[ 26  -1  -3  16  11  16  41 -77  -6  -7  11  -6   5 -32   2  38  -6  13
  16   5 -13  47 -27 -18 -11   3 -22 -17  38   2  29 -12   0  13  22  23
 -11 -20 -28 -37  32 -10]
R
[-26 -33  10 -23 -27 -23  27  -3  37  21  62  42  10  17 -25  31 -20  -1
 -17 -24  16 -16 -15  21  66  -2 -23 -14 -39 -49   3   6 -22   9 -18 -31
   1   1  23  36  29  13]
S
[  8   4  -7  21 -12 -22 -19  15 -14 -17  33  -9  43   3 -65  16  12  27
  22 -77  16  40  60   3   7 -75  27 -23 -13  -4  53  33   2  -9 -16  30
  -1  18   2  80  25  45]
S
[-51 -38  44 -11 -30  -5  40 -36 -19  30   8  31  45 -25 -51  25  14   3
  -8 -33   2  14  -2  21  58   6  -1 -16 -70 -68 -27 -19 -47 -23   8  29
  37  -9 -19  19  29 -22]
J
[ 47  -7  20  46   1  41  54 -65  -1 -18  33 -15  15 -24   2  68  -9  -7
  14  -7   4  22 -21 -13  27   1 -43   5  64   1  34  10  -2  29  47  -9
 -29  -6 -21   8  35 -22]
K
[  2   1  -3  22 -24  -6  -6 -19  10  16  10 -24  11 -33  -9  -7  17  14
  13 -43  19  13  58  -2   0 -69  24   9 -18  -2  57  11 -36  12 -10  29
  11  10  -5  51  30   6]
E
[ -8 -19  18  50  -4  37  -5 -50 -31 -15  -8 -52  -1 -35 -35  34   6 -18
  -7  -9  28  53   8 -30  -3   8 -46  44  28  -7  32  -8 -21  37  16  38
 -16 -14 -65  -4  32 -21]
J
[-25 -39  30 -46 -37  -3   5 -23  16  35  22  41  41 -35 -50 -28 -32  -6
 -51  20   5  16 -18  32  21  13 109 -15 -55 -70 -44  49 -81 -19  23 -16
  72 -11  -4  52  12 -48]
Z
[ -6 -17   6   8   0 -30 -34  16 -40  -3 -50 -30 -17 -25 -23   2   2 -19
 -25 -38   4  11   3  37 -14  24  -8 -35 -29 -23 -80   9 -26  -3   5   7
  46  64 -39  21 -38  33]
Q
[-46 -16 -40  27 -17 -23 -51  22 -48  17 -29 -22  11 -20 -16  -3 -23  -9
 -36 -53 -10 -17  31  47  30  28 -21 -16 -15 -15 -75  10 -25 -52 -18 -19
  39  12 -17   5 -30  35]
X
[ 38 -11  -3  17 -12 -21  33 -29 -11  35  28 -41  57 -33 -38 -11  47  51
  -4 -45 -30  84  87  19 -21 -42  47 -11  -6  -9   1  29  37 -34  18  83
 -13  20 -50  34  33  24]
J
[-24  -9  32 -27 -23   1  -5  -7  37  36  24  47  24 -15 -41  52  -8  16
 -18 -17  18   6  -3  11  56  -3   7 -34 -16 -58  -2  29  -2  -1   0  11
  20  24  22  24  40 -13]
R
[ -3  -7 -25  20   5  -9 -22   1  11  12  37 -28  31 -22 -41  -7  33  18
 -17 -27   8  23  68  11  -2 -43  20  16  -9  10  45  10  12   3 -10   0
   7  -2 -24  67  20  34]
K
[ 50 -16  34  25   4  21  43 -65  -4  28  32  10   6 -18  -1  36  -1   3
  -1   9   0  30 -22 -25   5  -6 -22  -4  37 -11  33   3 -11  19  22  29
 -14  -6 -13 -16  10 -21]
M
[ -1 -20 -26   4 -22  -9  -3 -21  -8   6  54 -10  34  -9 -27 -13  17  23
 -11 -50  26  15  59  19  10 -48  17  14 -13 -23  36  24 -11  11  -7  -7
  18  29 -14  52   8  16]
K
[ 15 -17 -28  48 -16 -14   3  -2 -14  -6 -23 -27   0 -27   5 -18  21  25
   4 -50  20  45  62 -10 -22 -60  50  25  22   7   1  27 -29  -2 -12   4
  14   8 -27  32  17  34]
J
[  3   1 -20  12 -19  44   1 -29 -17  30  72 -29  15  12  -9 -22  27  -7
 -26 -25  13  28  87   4  33 -22  34  18 -60 -39  44   5 -50  26 -13   4
 -11  35   4  20  39  31]
X
[ 33  -6   9  19  10  21  44 -49 -38  -8 -20 -12 -32 -41  48  36 -20   3
  18   9  22  10 -22 -52  11   5 -43   1 114  -3  44   3 -28  25  24  -9
  -3   7 -23 -41  19 -14]
M
[-27 -16   8 -19 -33   9  43  11  25   6  -7   1 -18   9   6   6 -20  10
   2 -13  -4 -24  -4  -1  63 -18   7  -8  -7 -18  -4  -1 -52  -4  15 -28
  20 -24 -12  14  57  25]
Z
[-20 -37   9 -21 -29  -8  20  -2 -30   3   9  23  20  14 -12   0   7  17
  -8 -30   2  12 -24  13  21  24  19 -19 -43 -56 -29  -1 -28 -21  -6  29
  18  15  -8  16   7  -5]
S
[ 23 -18  22  11   5  17  40 -59  14  -4  21  -2   7  -5  30  36  -8 -12
 -14  16  13  25 -22 -33  28   5 -47  -9  61  -8  23   7  -9  33  43  -8
 -22   4 -13 -35  32 -27]
X
[ -1  -2 -15  -2  10 -14 -45   5 -64 -77  36 -16  60  22 -32  -7  -1   7
 -14 -45 -16 -18   0  45 -46  51  35   3 -31 -72 -51 -12 -63  -1 -14  -9
  20  40  -3 -13 -42  60]
S
[-35 -27   0  -1 -22  -5  -1   3  -5  18 -25  -4 -19 -33 -11  11 -15   4
 -17 -13  -4  16 -14  11  54   2  -8 -14 -18 -19 -21   1 -35 -21   5 -23
  34  -7 -13  29  23  19]
M
[-32 -56 -23 -25 -40  -2   1 -47  27  91  88 -15  45 -25 -28 -36  64  45
 -38 -29  11 -47  60  36 -35   8   5  -7 -77 -17   4   2 -10  -8  -8  -4
   8 -28 -23  74 -14 -55]
K
[-18  14   9  25  -2   3  15 -37  31 -25 -32   9 -36   0 -19   7  -5 -24
  17  29 -38 101  25  16   1 -24  -7   5 -24 -23  22 -21 -28 -18   4   0
 -46 -23  43 -45  31  41]
E
[ 12   9   3   0 -15  -2  -1 -15  14  40  53  -5  38  -8 -47 -20  29  16
  -4 -43   4  -7  61  34  24 -53  22  -5 -27 -10  76  15  27   6 -11  27
  14  18   0  63  31   9]
Q
[  7   0 -29 -12   8 -19   9 -34   7 -10  23  11  56  -5  -6 -17  20  33
 -16 -43  26  -6  42  22   7 -44  34 -14  -9  17  47  34  -1 -29  -8  -3
  49  -8   0  78   2   8]
K
[  4  18 -28   7  -7   2 -80  41 -30  -4 -20 -60 -34  13  -7 -30 -25 -35
 -26   7 -10   7  -2  41  16  -1   6  -1 -23 -17 -65   1 -32 -10 -19   6
  21  38 -14 -12 -16  50]
S
[ 40  -6   0  34  70 -63 -34  38 -49 -39 -23 -55 -27  15  41  13   0 -24
 -11 -50 -24 -44 -13  -1 -64  24 -28 -44 -29   3 -25 -12 -43  -3 -19 -30
  35  37   4  44 -71  84]
Q
[-34  -3  -5  40 -14 -11 -22  35 -45 -35  -3  -8  18 -10 -33  12 -15 -16
  10 -28 -19  10  -5  39   2  42  -6 -53 -31 -22 -54  -4  -7 -16 -14  30
  17  55 -31  16 -44  34]
Z
[ 30   0  30 -10  22 -14  26 -86  57   8  38   4  40 -35 -12  32 -14  10
  -8  21  11   6   8 -26 -29 -16   2 -16  58 -32  41  17 -14  31  16  21
 -13 -11 -12 -49  20 -37]
R
[  6 -34  26 -41 -19 -27  66   1  50  18  -9  21 -12 -47 -37   1   4   0
  12   1  -6  36 -15  10  41  -8  26 -18 -29  -2 -18  12  13 -17  12  30
  23 -11  -3  26  19  21]
K
[-53 -32  10  -5 -54  13   7  -7  -1  25  45  33  20 -20 -27  38 -23  -2
  -2 -32  -3 -21 -39  53  68  -1 -24 -34 -59 -31  -4   8 -37  -5  14  13
  43   5  18  52  25   2]
K
[ 13 -13  -8  33 -13   8  -2  -2 -35 -10  43   0  48 -12 -41   6  40  32
  -1 -55  12  32  63  15  11 -55   9   5  -1 -11  54   4   5  -1   8  18
  11  31 -24  84  13  21]
K
[  30   49   13  -53  -34  -36  -25 -102    8   -1   30   -4   92   14
  -44    6   33   55  -21  -61   16   -1   98    7   -1  -13   23  -13
   -8  -42   82   -8   17    2   15  103  -29   23  -15   37   48   -3]
Q
[-27 -12 -17 -38 -10   4   9  -9   8  43 -50 -21 -42 -63  -9 -11   1   8
 -14  31 -35  33 -46  24  -9 -11   0 -12 -38  13 -20 -20  11 -18  27   9
  25 -65 -31 -26  13  -8]
N
[-25 -29  10 -32 -17 -20  22  -5   7  15  -4  12  -9 -36 -22  12   0   8
  -9 -29  -3   5 -25  12  25   8 -24 -11 -24 -15 -28  -9 -11   2  11   8
  21  -1 -21  19  13  16]
Q
[ -5 -13  15   2  -6 -17 -41  28 -69   3 -11 -20  -2 -22 -16 -10  -2 -40
 -26 -10  -6   1  -9  42  -5  56  -2 -23 -30 -20 -81  -4 -34 -18   5  45
  46  49 -31   7 -53  26]
J
[-34 -18  20 -18 -20  18  11 -25  20  23  27  -3  16 -18 -18  12  -9  16
 -30 -38 -15   1  15  13  70 -11 -26  -9 -46 -52 -15  -1 -31 -20  17 -32
  23   3 -22  14  14   7]
S
[ 13  14  49  13   8 -29  -3 -69  38  42  11  11  50 -78 -31  53   8  12
 -22  20 -25  45  26  19   6 -14 -38 -26  47  -5  45  -2  -4 -18  28  92
   9 -14   3  46  35  -5]
Z
[ 43  -5  20 -12   1  -5  31 -78 -22  -4   0 -21  -6 -11  25  34  11  24
  20  10  11  11 -13 -48  -5  37 -55   2  89  -9  30  -7  -5  17  30   3
 -28  -4  -5 -24  32 -19]
M
[ 25 -38 -14 -25 -23 -34  19  -7  12  30 105 -11  61  34 -48 -43   7  39
 -27 -62  22  -5  50  16  24 -41  23  13   0 -17  43  34  -4   1 -25  22
  20  24 -21  36  27  30]
S
[  1 -11 -15   3  -7  -4 -17   1  -4  23  36 -13  28  -6 -13 -15  25  18
 -17 -39  23   2  63   9   6 -53  31   8 -11 -20  46  18 -21   0 -13  -3
  15  24 -15  59  17  27]
N
[ -7 -21   9 -40 -37  -1  -1 -33  22  36  15 -29 -16 -18 -27   2  -5   8
 -21  -6  -1  28   4  15  12 -16  -9   4 -73 -26 -16  11 -27   7  11  56
  18  -9 -39  27  30  17]
E
[   2    2   52   37   47    7    4    5  -82  -12   43    5   83   54
  -45   93   -9  -39   12 -114    8  -40   24   -3   75  -13  -84  -35
   43   -3   -3   38   29  -15   62  -83   10   29  -17   12  -35    5]
X
[  4 -16 -28  21 -28  16 -11 -43  41   7  26 -10  51 -12 -11   6  11  37
 -10 -74  14  26  28  24  -3 -72  52  37 -32 -11  34  14 -18   7   1  25
  -8   5 -18  53  34  -5]
R
[ -2  -2 -14  17   1  -4 -26  41 -20 -44 -17 -47 -24 -10 -10  10  -5  -9
  -9 -30   5  17   0  22 -11  15 -33 -10 -22 -14 -53 -10 -27  18 -13  14
   5  67 -32  -7 -27  55]
E
[-45 -17   6 -16   1  -8  -9   5  -3  28  -5  20  -5  -8 -13  28  -5  -5
  16 -28   8   5  -4  -3  22 -17  -6 -17 -24 -17  -6   5 -24 -24  -5 -12
  26  -4  14  23  15  31]
J
[-21 -24   2  41  -5  -7  14  -2 -18   7 -10  -1   4 -33 -50  14  29  26
  26 -51   7  36  50   3 -15 -53  -7 -22 -29 -25  44   2   6  -8 -31  56
  10  21 -30  64  15  33]
Q
[ -1 -32  10 -14 -26 -15  71 -56  -2 -28   8  32  45  16  -3  13 -16  28
  15 -32  19  16 -37  -9  26   1 -10  -2  88 -28  22   6   0  14  29   3
  17  14 -33 -66  31 -22]
Z
[ 30 -14  16  15  10  19  26 -73 -11  13  19   0  15 -14   8  31 -11   9
 -20 -10   7  30  -1 -34   7   1 -21  24  59 -25  16  -3 -32  16  25  -2
  -9  -5 -30 -46  23 -27]
R
[-45 -22   8 -19 -16  -7  10 -18  -9  11  13  18  27 -22 -28  32   0  21
 -15 -44 -20  -1 -19  35  35  20 -35 -40 -39 -36 -15 -10   5 -16  19   8
  24  11 -25  30  14  16]
Q
[-23  12 -42  35 -67  23 -51  33  -6  35  -9  -5  59   1 -56  13 -23   8
 -10 -91  15 -14  43  36  56 -42  62  58   7  17  16  18  14 -21  -3  59
 -37 -28  -3  31  56 -11]
X
[ -4 -12 -16  -8 -23 -28 -27  19 -74 -27 -13 -21  15   1 -24  -2   0  -4
  -2 -51  13 -21   6  50  -9  32  -5 -24 -23 -25 -65  -5 -23  -7  -6  39
  24  58 -41  14 -51  40]
M
[ 17  -5  -7  24  10 -12 -36  25 -83 -35 -39 -10  -9 -16 -15   8 -26 -12
  -9 -14   3   5 -11  23 -48  45  11 -21   2 -26 -77  -3 -36   2  -6  28
  34  75 -36 -18 -60  18]
R
[ -8 -28  -4  26 -13   6 -35  24 -18  36  51   4  34   3  -2  15  10   4
 -13 -59   2 -19  40  34   9 -50  23   2  -2 -13  30  36 -26 -13  18 -25
  18  25  -6  90   9  42]
N
[ 41  -1  27   4   7  21  17 -54   8  -3  16 -17   4  -6   5  24  -4 -21
  -6  27   4  28 -12 -15  28  27 -31  27  74 -10  13  -2 -11  15  36   4
 -21  12   1 -32  32  -7]
K
[ 31  -7  18   2  24  -8  22 -56   5 -16  49  -2  30  -8  11  27   6   5
 -13  17  -1  26   0 -24   2   1 -35   2  71 -15  20  18   9  20  38 -26
  -9  -1  -8 -22   7 -11]
K
[-26 -39  13 -12  -4 -12  18   6  21  30  28  30  14  -6 -19  25   1   4
 -33  -8   5 -20  -4  46  45  25 -20 -29 -14 -24  -9  13 -25 -20  -2 -31
  28   9  14  60  15  26]
M
[ 56   8  18  14  18   4  20 -51 -22  10  17 -20  12 -25 -12  22 -12  11
 -13  24 -14  27 -11 -30   6  10 -22 -13  58   2  27   7   4  -3  26   1
 -14 -33 -15  -4  16 -33]
M
[ 29 -11  22  14  13  10  31 -71  18  25  23  -2  47  -3  19  17  -4 -17
 -20  -2   5  10   4  15   6 -20  23  12  48 -23  -6  33 -26   9  42 -27
  -3  11 -18 -39  13 -27]
N
[ 30 -11  -8 -32  38 -42  74 -56   0 -59 -34 -34  -4 -25  21 -26  23  35
  45  19  -1  62 -18 -79  -4  -7 -47   2 104  27  23 -12  62 -13  21 -22
  -6 -30 -40 -70   9 -16]
K
[ 34 -31   7  -7 -61 -10  53  61  -3 -41  -7  38  14 -87 -74   1  12  15
 -29 -43 -39 108 -42  84   1   1  78 -64 -44 -20 -54   6  16 -22  39  99
   3  20 -31  27 -30  38]
N
[ 18  -4  15  28  -1  54  -8 -71 -37 -12   6   0   9  21  30  51  20  -9
 -12  11  -6  42 -10  29 -35  36 -44 -24  54 -28   2   6 -12  -6  48  40
 -39  22 -19 -15   2  -6]
S
[ 31 -21  -4 -19 -16 -24 -10   1  -4  39  44 -13  27  -7 -21 -23  10  24
 -32 -35  19 -11  56   8  17 -60  24   1 -17 -17  27  33 -23  -2  -5  29
  40  10  -5  68  20  23]
X
[-17 -29   7   2 -30  -2  16 -19  -3   6  11  18  18 -18   3  30 -13   9
 -15 -43 -28  22  10  14  42   7   2 -20 -45 -34 -30  -8 -49 -24  27  20
   7  18  -6  30  20  59]
X
[ -2  -6 -30  10 -12  -9 -24  32 -17  -7 -15  -6  -1  10  20  32  -1 -17
 -47 -40   0 -12 -14  43  41  62 -12 -13 -33   5 -86  -2 -10 -11  -4  11
  10  26 -12  29  -8  65]
X
[-14   8 -47 -67 -47 -81  -5   8 -42 -72 -54   3  12 -42 -32 -30 -22  70
  52 -75  31  47 -21 -56  29   8  60   9  37 -33  51  31  97 -16 -43  35
  42   6 -23  -9  19   8]
S
[ -5 -27  21   7  -5 -14  33 -39  25   6   2 -13 -27 -45  36  35  -6  -2
 -10  20   9  11  23 -19  18   8 -82 -10 100   4  16   8 -39   9  33   4
 -10   7  -6 -14  28  18]
K
[ 14 -12  42  48   3  30  13 -23 -24  29  55  -6  15  13  -4  36  15 -28
  18  -2  -2  12   2 -31  18   7 -24  -7  32 -42  38   2   2  23  15 -15
 -43  21  -1 -32   9 -29]
N
[  0 -36   2 -33 -10  -3  39 -14   9  33  44   8  14 -20 -11   7 -14   7
 -29 -32  -4 -19 -26  20  29  18  20   0 -49 -26 -26   6 -37   1   7 -10
  33 -10 -17  18  11  -4]
R
[  0   5 -10  11   3  -7  -3 -33  25   1   4 -22  52  -7 -28  -4  29  24
 -13 -39   3  26  65  22  -3 -63  26 -23 -31   6  71  21  18 -11   9  23
  10  -7   1  49  28   4]
X
[-10  16  18  54  34  21  22 -18  29  13   4  19   6 -21   4  45  17   2
 -73  19 -27  56  29  31  59 -28 -73 -11  84  13  56  13  -3 -16  28 -43
  19 -59  18 -35  53  26]
E
[-15 -21  15 -23 -30   2  18  -7   4  17  -8   6 -13 -21  -8  16  -4  -9
 -23 -11  13 -14  -4  28  54   9 -19 -32 -24 -14 -19  -9 -58 -12  17   3
  15   0  -9  46  14   7]
M
[ -3 -33   8 -30 -17 -11  25  -8  -4 -10   6  41   7 -26 -24   7   7  20
  23 -33   8   6 -33   1  34 -13  -2  20  31 -37 -13 -23 -11  11  12 -27
  31  23 -18  12  31  41]
Q
[ 37 -19  27  11  23  14  27 -36  25  26  45   9   4   9  23  47 -13   7
 -53  -8  18  -7  -5 -36  39   6 -57  17  49  -4  27  11 -31  19  20 -35
   3   2  10   5  15  -4]
K
[-28 -32  11  15 -17  -3  15   0 -21   7  43  20  27  -8 -39   3  13 -14
 -13 -44  -3  34  25  25  42  -2  -3 -11 -31 -34 -51   8 -45 -23  -4   0
  28  12 -29  32 -19  43]
Z
[-52  -8  45  -5   6 -31  -4   3  15 -13 -26  -2 -29 -35 -38  35  12 -25
   9  -2   8  55  24 -11  52 -38 -49 -63 -55 -50  11  10  26  -4   3  -6
  33  17 -27  35  -2  31]
J
[ 11  -5 -21  42   4  16 -15 -12  -4  26  35  -3  22  -6 -16 -10   9  -1
 -11 -47   7  24  33  19   0 -69  43  15   4  -5  54  21 -26   8 -13  -8
  15  10   2  35  23  26]
Q
[ -1   1  -2 -34 -18 -37 -47 -32 -88 -23 -33 -33  42  22  13 -38  -9  53
   1 -72  51  -3  52 -44 -43 -26  38  -9  -3 -55 -15  48 -67 -18 -12  49
  62  75  -6  -6 -28 -30]
J
[ 33  -8  23  30   7  29  33 -59  -9   2   2 -12  -4 -29  17  34   9  -8
   5  22  -9  50 -14 -17 -10  10 -25  -7  63 -14  34  -5  -6  11  38  20
 -32   0 -21 -34  22 -14]
N
[-13 -25 -21  16  -2 -13 -44  47 -38  -3  13 -14   9  -3 -33   4  -8   4
 -27 -32   2 -20  10  51  -5  21  -4  -1 -10 -35 -56   9 -16  -4 -22 -16
  28  50 -27  22 -37  59]
M
[ -1   3   1  31   4   4 -48  21 -45  -7 -21 -31   2 -21 -47   4  -7 -17
   8 -16 -21  22   7  33 -16  37  -4 -18 -33 -11 -63 -13  -5 -30  -9  37
  21  52 -27  16 -34  51]
J
